(in the rows, 128 means zero)
Known rows:
[159  92 127 138 135 140 175 174  79 155 134 106 168 142  96 126 137 150
 122 136  90 111 143 115 137 140 132 120 119 133 205 165 128 133 105  90
 107 104 110 106 184]: felos
[175 143  62 211 176 169 151 134  90  51 135 111 135 136 112  94 131 116
 186 114 104  82 137 157 175 154 113 117 108  98 184 182 109  85 111 103
  98  62  89  87 137]: tezek
[158  75  90 191 157 166 171 160 100 111 146 119 172 147 128 108 143 154
 176 115  64  93 127 118 161 129 124 139 121 135 194 162 114 105  99 102
 115  74 141 131 184]: vobrem
[165  89 120 145 137 138 178 182  77 145 150 121 171 150  94 112 130 167
 129 118  86 120 134 124 134 139 126 130 107 124 212 168 138 114 101  93
 118  95 108 118 189]: muval
[154  83 125 105 165 126 169 175  70 156 124 112 171 149 114 120 128 155
 128 134  83 121 118  92 135 134 137 129 108 144 208 184 147 133 102 107
 105 119 119  99 186]: kori
[172 134  74 194 191 165 145 106  92  65 118 117 142 111 110 121 125 125
 183 111 112  70 141 136 159 163 127 106 142 111 173 191 107 105 125 108
  86  66  98  83 139]: vokem
[163  98  92 147 137 164 176 168  74 144 124 100 147 132  78 124 143 154
 133 111 101 113 164 105 118 162 122 131 144 102 188 163 132 139 117  93
  81  99 102  92 171]: stutrodru
[137 118 103 185 159 136 136 115  98  96 127 132 158 125 120 114 119 128
 180 124  85  84 139 135 171 121 130  77 124 139 190 169  98  92  98 108
 109  84 127 109 147]: gadar
[142  77 108 175 175 166 163 165 104 131 123 110 166 147 143 126 147 139
 174 132  68  84 129 113 168 135 119 133 122 155 208 162 108 122 101  99
 106  82 147 123 171]: skilubros
[124 115 109 149 189 124 128 108  93 105 100 126 163 125 137 120 116 117
 174 135  85  86 122 108 170 119 139  75 121 157 191 185 112 107 105 122
  94 107 135  90 143]: vidro
[154  95 103 117 160 156 170 164  70 152 108  97 153 131  94 132 138 147
 128 120 100 116 148  82 120 158 125 129 141 121 185 172 138 151 122 108
  71 120 112  76 171]: fliflun
[142 122 102 206 139 146 138 118 102  91 143 138 159 123 111 110 123 137
 183 116  89  83 148 155 170 122 126  78 127 128 194 161  93  78  97 102
 114  72 118 123 147]: plumavas
[137 127  73 200 158 162 140 115  95  84 123 122 138 127 110  96 133 131
 186  96  88  88 154 141 156 134 112  89 131 108 189 161 105  84 106 108
  90  73 113  99 141]: plaskam
[133  86  86 121 155 130 170 171  64 179  91  73 151 146 103 110 147 139
 139 101  69 137 148  73 122 150 141 110 135 105 206 157 139 149 105 115
  54 132 122  86 175]: kalas
[145 114 103 196 143 141 138 110 102 101 124 141 160 123 111 111 117 126
 175 117  89  83 144 151 173 123 132  85 123 133 189 160  95  85  97 114
 113  75 127 112 138]: gogrik
[143  74 121 180 140 173 165 151 109 122 135 116 167 136 123 115 144 142
 154 134  73  84 152 125 154 128 121 140 135 158 180 147 101 112 109 117
 110  76 154 116 164]: drepabru
[131 115 110 171 172 132 130 112  95 101 116 127 163 126 130 115 119 125
 178 130  85  88 128 122 172 120 135  76 122 148 186 178 105  99 104 116
 102  94 129 100 143]: ruflo

Facts:
stutrodru {ω=b, ρ=gagel, Φ=kodene, ζ=fiklim}
zaskes {ω=a, Φ=vobrem, ζ=kori}
brostu {ω=b, Φ=zeklim, ζ=ditror}
brege {ω=a, Φ=tefligris, ζ=dravol}
grife {ω=a, ρ=tebrosuk, Φ=gripaflel, ζ=plibrer}
madu {ω=a, ρ=vamo, Φ=ploste, ζ=panu}
grigras {ω=a, Φ=gripaflel, ζ=fefi}
dravol {ω=a, Φ=tefligris, ζ=noflor}
selu {ω=a, Φ=fizamin, ζ=stogri}
vepar {ω=a, ρ=tilur, Φ=skale, ζ=gripaflel}
tumas {ω=b, ρ=tebrosuk, Φ=skilubros, ζ=fudrak}
grebrer {ω=a, Φ=gripaflel, ζ=klipeklol}
skedes {ω=b, Φ=vobrem, ζ=kibrus}
fiflekluk {ω=b, ρ=klagruk, Φ=flitro, ζ=pleso}
klagruk {ω=a, Φ=bruzus, ζ=tefligris}
klobo {ω=a, Φ=klivibri, ζ=gagel}
nubrun {ω=b, ρ=tebrosuk, Φ=drepabru, ζ=sofo}
kostikir {ω=b, Φ=fizamin, ζ=plaplidek}
rakul {ω=a, Φ=skilubros, ζ=relaler}
statris {ω=b, Φ=drepabru, ζ=skeflo}
flibu {ω=a, ρ=tilur, Φ=nikol, ζ=fizamin}
klibur {ω=a, Φ=skilubros, ζ=lelezem}
rudun {ω=b, Φ=fizamin, ζ=morek}
bruflur {ω=b, Φ=plurafum, ζ=vidrin}
skoflek {ω=b, ρ=tilur, Φ=drepabru, ζ=sesta}
rudur {ω=a, Φ=gripaflel, ζ=skevak}
zaki {ω=a, ρ=boke, Φ=vamo, ζ=pevun}
trograr {ω=a, ρ=vobrem, Φ=skale, ζ=vepar}
rotum {ω=a, Φ=gripaflel}
vutrul {ω=b, Φ=tefligris, ζ=butrurum}
lovar {ω=a, ρ=drepabru, Φ=drepabru, ζ=skoflek}
trolo {ω=b, Φ=skale, ζ=trograr}
gratro {ω=a, Φ=fizamin}
fepur {ω=a, Φ=bruzus, ζ=klagruk}
soligrur {ω=b, Φ=drepabru, ζ=tastul}
nade {ω=b, Φ=ploste, ζ=degu}
nivar {ω=a, Φ=vamo, ζ=plimuban}
zeklim {Φ=flitro, ζ=gadar}
sofo {ω=b, ρ=gagel, Φ=drepabru, ζ=statris}
plaskam {ω=a, ρ=kodene, Φ=flitro, ζ=zeklim}
fizamin {Φ=nikol, ζ=vidrek}
ploste {Φ=plurafum, ζ=bruflur}
plumavas {ω=a, Φ=zeklim, ζ=pestos}
zisim {ω=b, Φ=kodene, ζ=paplek}
mebrun {ω=b, ρ=gruplal, Φ=flitro, ζ=gripun}
vobrem {Φ=bruzus, ζ=lezal}
skugre {ω=b, ρ=skilubros, Φ=vobrem, ζ=zaskes}
skide {ω=b, Φ=drepabru, ζ=damor}
klaki {ω=a, Φ=kodene, ζ=trogri}
bripas {ω=b, ρ=flitro, Φ=plurafum}
mefiflin {ω=b, Φ=kodene, ζ=klaki}
gagel {ω=b, Φ=klivibri}
rivi {ω=b, Φ=vamo, ζ=nukan}
botustel {ω=a, Φ=klivibri, ζ=klobo}
skitra {ω=b, Φ=tefligris, ζ=steflok}
steflok {ω=b, Φ=tefligris, ζ=zako}
sesta {ω=b, Φ=drepabru, ζ=nubrun}
muval {ω=b, Φ=vobrem, ζ=tilur}
plodrik {ω=a, Φ=vobrem, ζ=neska}
trotrak {ω=a, Φ=vamo, ζ=skemil}
relaler {ω=a, ρ=lefi, Φ=skilubros, ζ=tumas}
fliflun {ω=b, ρ=kodene, Φ=kodene, ζ=skastek}
stuti {ω=a, Φ=flitro, ζ=plaskam}
gimur {ω=a, ρ=gripaflel, Φ=fizamin, ζ=rudun}
fefi {ω=a, ρ=pugra, Φ=gripaflel, ζ=nisa}
dravul {ω=a, Φ=kodene, ζ=mefiflin}
vidrin {ω=a, Φ=plurafum, ζ=bripas}
kodene {Φ=skale}
vizen {ω=a, Φ=bruzus, ζ=nelil}
lezal {ω=a, Φ=bruzus, ζ=fezufos}
damor {ω=b, ρ=boke, Φ=drepabru}
felos {ω=b, Φ=vamo, ζ=bruda}
pusti {ω=a, ρ=skilubros, Φ=fizamin, ζ=kostikir}
gadar {ω=a, Φ=flitro, ζ=fiflekluk}
kibrus {ω=a, ρ=tilur, Φ=vobrem, ζ=stonar}
dibi {ω=a, ρ=ploste, Φ=gripaflel, ζ=rudur}
gripun {ω=a, ρ=ploga, Φ=flitro, ζ=vidro}
neska {ω=b, Φ=vobrem, ζ=skugre}
butrurum {ω=b, ρ=vidrek, Φ=tefligris, ζ=geskar}
klivibri {Φ=vamo, ζ=trotrak}
skastek {ω=a, ρ=gagel, Φ=kodene}
vidrek {ω=a, Φ=nikol}
drepabru {Φ=nikol, ζ=brifatral}
lefi {ω=a, Φ=zeklim}
tefligris {Φ=bruzus}
trogri {ω=b, ρ=boke, Φ=kodene, ζ=vokem}
feklar {ω=a, Φ=zeklim, ζ=lefi}
brifatral {ω=a, Φ=nikol, ζ=flibu}
fezufos {ω=a, Φ=bruzus, ζ=skilubros}
draski {ω=a, ρ=boke, Φ=nikol, ζ=drepabru}
plibrer {ω=a, Φ=gripaflel, ζ=fatrik}
gresel {ω=a, Φ=vamo, ζ=gruplal}
stogri {ω=b, Φ=fizamin, ζ=gratro}
granel {ω=a, Φ=bruzus, ζ=fepur}
nevu {ω=a, ρ=vobrem, Φ=vamo, ζ=zaki}
vokem {ω=a, ρ=fizamin, Φ=kodene, ζ=stutrodru}
plimuban {ω=a, ρ=klagruk, Φ=vamo, ζ=nevu}
stonar {ω=b, Φ=vobrem, ζ=muval}
zako {ω=b, Φ=tefligris, ζ=vuflos}
ruflo {ω=a, Φ=zeklim, ζ=feklar}
bivuror {ω=b, Φ=skilubros, ζ=kuzo}
lafak {ω=b, Φ=plurafum, ζ=sidur}
paplek {ω=a, Φ=kodene, ζ=kugritru}
pleso {ω=a, ρ=vobrem, Φ=flitro, ζ=mebrun}
kugritru {ω=a, Φ=kodene, ζ=fliflun}
gobo {ω=b, Φ=nikol, ζ=draski}
leplok {ω=b, ρ=ploste, Φ=gripaflel, ζ=pugra}
nisa {ω=b, Φ=gripaflel, ζ=rotum}
pestos {ω=b, ρ=skale, Φ=zeklim, ζ=brostu}
geskar {ω=b, ρ=tilur, Φ=tefligris, ζ=brege}
panu {ω=a, Φ=ploste, ζ=nade}
skeflo {ω=b, Φ=drepabru, ζ=skide}
pevun {ω=b, ρ=klaki, Φ=vamo, ζ=rivi}
kalas {ω=b, ρ=klagruk, Φ=ploste}
tezek {ω=a, ρ=fizamin, Φ=tefligris, ζ=tebrosuk}
bruda {ω=b, ρ=flitro, Φ=vamo, ζ=gresel}
lelezem {ω=b, ρ=boke, Φ=skilubros, ζ=boke}
fatrik {ω=b, Φ=gripaflel, ζ=dibi}
greli {ω=a, ρ=lefi, Φ=skale, ζ=ploga}
gruplal {ω=b, Φ=vamo, ζ=klivibri}
gezik {ω=b, Φ=fizamin, ζ=selu}
nelil {ω=b, Φ=bruzus, ζ=vobrem}
gripaflel {Φ=skale, ζ=greli}
morek {ω=a, Φ=fizamin, ζ=gezik}
tilur {ω=b, ρ=drepabru, Φ=vobrem, ζ=plodrik}
fesku {ω=a, ρ=fizamin, Φ=tefligris, ζ=skitra}
kori {ω=b, Φ=vobrem}
fudrak {ω=a, Φ=skilubros, ζ=bivuror}
ploga {ω=a, Φ=skale, ζ=kodene}
skilubros {Φ=bruzus, ζ=granel}
ditror {ω=a, Φ=zeklim, ζ=ruflo}
tastul {ω=a, Φ=drepabru, ζ=gogrik}
turu {ω=a, ρ=gripaflel, Φ=tefligris, ζ=vutrul}
vuflos {ω=a, Φ=tefligris}
tebrosuk {ω=a, Φ=tefligris, ζ=turu}
vidro {ω=a, Φ=flitro}
pugra {ω=a, Φ=gripaflel, ζ=grigras}
kuzo {ω=b, Φ=skilubros}
skemil {ω=a, Φ=vamo}
skevak {ω=b, Φ=gripaflel, ζ=leplok}
kluskin {ω=a, ρ=vamo, Φ=fizamin, ζ=pusti}
klipeklol {ω=a, Φ=gripaflel, ζ=grife}
sidur {ω=a, Φ=plurafum, ζ=ploste}
fiklim {ω=b, Φ=kodene, ζ=tudu}
noflor {ω=a, ρ=damor, Φ=tefligris, ζ=fesku}
plaplidek {ω=b, Φ=fizamin, ζ=gimur}
boke {ω=b, Φ=skilubros, ζ=rakul}
tudu {ω=b, ρ=ploga, Φ=kodene, ζ=zisim}
degu {ω=a, ρ=fizamin, Φ=ploste, ζ=kalas}
gogrik {ω=a, Φ=drepabru, ζ=lovar}
nukan {ω=a, ρ=klagruk, Φ=vamo, ζ=felos}

Rows:
No name comes twice in this set of rows, the named rows included.
[145  75 110 152 178 155 154 142 100 130 111 109 176 128 134 147 137 134
 163 144  71  87 128  77 158 134 137 126 145 167 170 169 107 145 119 112
  89 104 158 108 166] -> kodene
[155 106  85 141 111 189 162 161  83 155 120 150 148 143  57 127 144 164
 134 110 106 110 149 104 124 158  72 121 138 110 169 148 135 135 103  57
  85 104 106  88 188] -> trogri
[127 121 112 163 184 128 131 113  97  94 114 121 166 124 133 121 123 127
 175 134  83  87 127 109 165 113 134  65 128 154 188 183 108 102 111 107
  96 106 128 100 149] -> selu
[128 121  83 169 179 154 133 105  92  93  96 115 146 120 120 108 130 123
 180 107  90  88 139 114 155 133 123  83 141 128 176 178 112 105 113 121
  74  90 123  78 139] -> greli
[162  85 122 125 152 133 174 176  73 151 134 114 172 151 106 113 129 163
 128 126  85 120 126 107 135 135 136 130 103 134 212 176 142 123 100 101
 111 108 111 110 188] -> neska
[139 131  77 200 156 160 148 105 108  87 114 113 143 125 103  92 144 128
 180  95  89  87 156 146 155 135 118  74 142 113 181 162 107  85 109 109
  85  70 114  91 145] -> grife
[104 123 110 177 154 183 136 114 100  71 118 120 128 114 116  87 130 143
 167 107  99  92 175 136 131 110  96  96 142 138 182 164 111  85 127 146
  91  80 124  78 120] -> vepar
[148 105  85 148 124 193 170 184  88 162 122 150 140 165  71 110 154 167
 143 108 103 107 138 125 132 153  61 126 109 109 210 150 142 122  90  47
  91  91  99  91 189] -> lelezem
[110 116  99 182 154 181 138 127  90  57 141 131 128 136 123  65 127 155
 180  95  88 103 163 141 130 106  90 116 121 125 202 164 120  63 117 148
 108  71 115  88 129] -> kibrus
[122 121 112 151 193 124 126 114  95  99 107 119 167 124 139 124 119 123
 179 139  82  85 122 104 165 112 138  61 130 164 188 189 113 109 113 114
  93 110 133  95 151] -> gratro
[153  94 130 119 156 136 168 176  80 154 123  96 177 142 105 132 140 150
 122 143  87 116 136  93 131 138 137 105 129 144 198 178 135 144 113  91
  95 124 114  98 189] -> stogri
[139 133  68 198 157 160 139 131  86  75 127 120 133 140 115  87 131 120
 191 107  87  96 146 136 169 129 107  97 110 106 190 161 105  82  98 108
  91  84 113  96 136] -> turu
[137 126  72 200 157 162 142 109  94  86 115 117 143 121 102 102 134 133
 183  98  93  90 154 135 155 140 117  85 146 111 182 162 105  91 110 110
  84  73 114  93 140] -> trograr
[141  90  78 146 133 143 177 178  72 169 113  77 148 145  90 103 154 150
 144  90  71 135 159  96 120 151 136 112 138  90 210 144 129 135 100 102
  64 114 117 100 172] -> fiflekluk
[149  95  95 137 166 160 177 188  69 160 113  94 143 152 104 111 147 145
 139 111  94 114 148 111 129 160 111 132 114 112 224 171 142 136 106  93
  80 102 102  88 171] -> tumas

The same objects again, as new rows of numbers:
Known rows:
[126 116 136  92 189 130 139 109 129  62 105 134 128 132 137 133 148 125
 117 114 105 131 126 146 126 131 119 113 127 112]: leplok
[127  96 107 106 172 128 125  92 137  66 135 127 103 138 140 140 139 121
 111 120 104 127 131 154 177 133 130 113 151 147]: rivi
[130 124 123 137 101 123 135 134 122 183 132 117 131 127 115 123 115 124
 132 136 142 132 127 119 136 125 128 143 128 121]: gadar
[140 181 122 157 141 143 114  98 108  44 171 112 135 126 131 102 144 116
 123 171 133 129 138 123 134 140 135  87 101 150]: zeklim
[128 116 125 133  79 122 116 154 125 180 117 126 141 117 126  98 132 130
 136 138 147 140 126 113 119 128 129 144 127 128]: plumavas
[119 105 128 121 183 120 140  49 144  76 152 136 112 129 148 146 135 138
 124 106 108 127 126 147 160 129 122 133 162 143]: kuzo
[133 116 131 132  89 119 128 127 128 189 131 122 119 119 104 111 100 118
 134 143 145 141 126 118 122 129 132 136 106 128]: klaki
[120 145 110  97 132 162 137  67 128  81  63 154 118  70 107 206 164 155
 143 123  99  98 105 152  49 124 137 143 192 133]: damor
[122 102 120 110 183 124 137  69 140  70 141 132 105 133 142 139 139 126
 117 115 104 133 125 152 160 129 127 117 133 143]: felos
[116 130 124 140 110 116 141 166 117 217 115 120 149 120 107 133 112 130
 117 124 139 145 125 135 120 126 134 133 105 128]: morek
[132  85 106 108 169 135 112  71 145  60 126 127  97 139 142 106 136 117
 119 132 109 127 133 130 172 137 118 115 151 139]: gagel
[132 144 126 134 117 129 119 220 124 174 123 121 167 139 105 102 101 130
 142 120 143 117 133  91  96 121 121 130 104  89]: degu
[134  86 106 108 171 136 112  63 150  62 133 128  94 138 147 117 141 116
 122 134 108 129 131 134 174 138 117 119 155 141]: nade
[113 138 140 152 109 111 158 120 124 189 149 127 159 120 119 146 114 147
 143 111 144 134 121 128 109 120 129 163 139 121]: zaskes
[127 116 121 105 170 134 118 142 142  60 119 132 124 139 136 133 130 120
 122 113 103 112 133 139 147 132 124 109 144 128]: bripas
[127 119 121 147  77 120 112 157 133 185 131 127 162 140 134 110 134 139
 141 132 148 128 128 109 122 128 124 155 140 129]: vizen
[119 129 164 140 105 128 141 136  93 221 134 135  76 114 111 151 124 144
 125 118 152 147 114 131 106 109 141 145 140 118]: skemil

Rows:
No name comes twice in this set of rows, the named rows included.
[137 144 109 150  86 131 117 156 133 183 136 134 147 127 136 105 125 141
 137 137 148 122 129 104 139 125 123 146 113 124] -> tebrosuk
[153 189 142 150 121 135 124  86 106  27 172 114 126 112 143 114 143 112
 127 172 132 125 136 128 132 136 140  97  95 150] -> drepabru
[124 126 137 103 185 131 134  98 144  69 123 141 125 136 138 136 124 130
 125 110 106 125 127 139 127 130 120 119 121 121] -> bruda
[135 202 140 149 142 131 131 124 100  63 176 114 130 111 113 122 123 115
 117 160 129 137 137 141 113 126 156  77  72 159] -> kodene
[124 187 129 147 102 133 149 172 132 193 117 145 170 114 124 149 114 153
 138 116 138 113 121 117  92 115 126 151  88 107] -> noflor
[131  80 104  95 173 134 124  87 118  66 113 119  95 143 139 133 159 113
 109 131 105 132 131 152 175 137 127 109 156 136] -> fatrik
[122 101 143 107 184 132 138  50 124  88 140 139  59 124 139 141 140 133
 114 115 112 139 123 149 155 125 130 121 150 139] -> gruplal
[131 119 132 130  76 119 114 158 131 192 123 126 129 125 115  95 115 124
 137 145 147 147 124 112 110 126 137 132 113 136] -> dravul
[122 162  82 140  69 149 132 151 135 183  50 129 212  85  87 169 134 144
 150 142 130  96 117 118  48 134 128 159 153 119] -> zaki
[133 182 126 170 139 137 111 109 115  40 183 111 158 139 135 104 136 127
 132 154 135 117 144 113 127 137 130 104 134 151] -> vobrem
[154 116 171 100 102 117 122 116 174  30  99 141  91 138 184 170 119  94
 121 114  99 103 134 153 164 139 115 132 110 131] -> skoflek
[122 194 128 154 173 141 120 170  91  74 175 108 150 141 116 100 132 119
 109 152 132 134 147 123 127 134 145  63  84 143] -> fizamin
[134 163 121 143  95 135  98 245 133 180 121 139 178 146 128  78 116 143
 143 122 147 111 135  77 100 120 118 134  92  95] -> tezek
[131 191 135 168 132 139 121 104 111  52 184 117 148 124 137 118 145 132
 127 149 133 123 138 127 135 133 139 102 114 154] -> bruzus

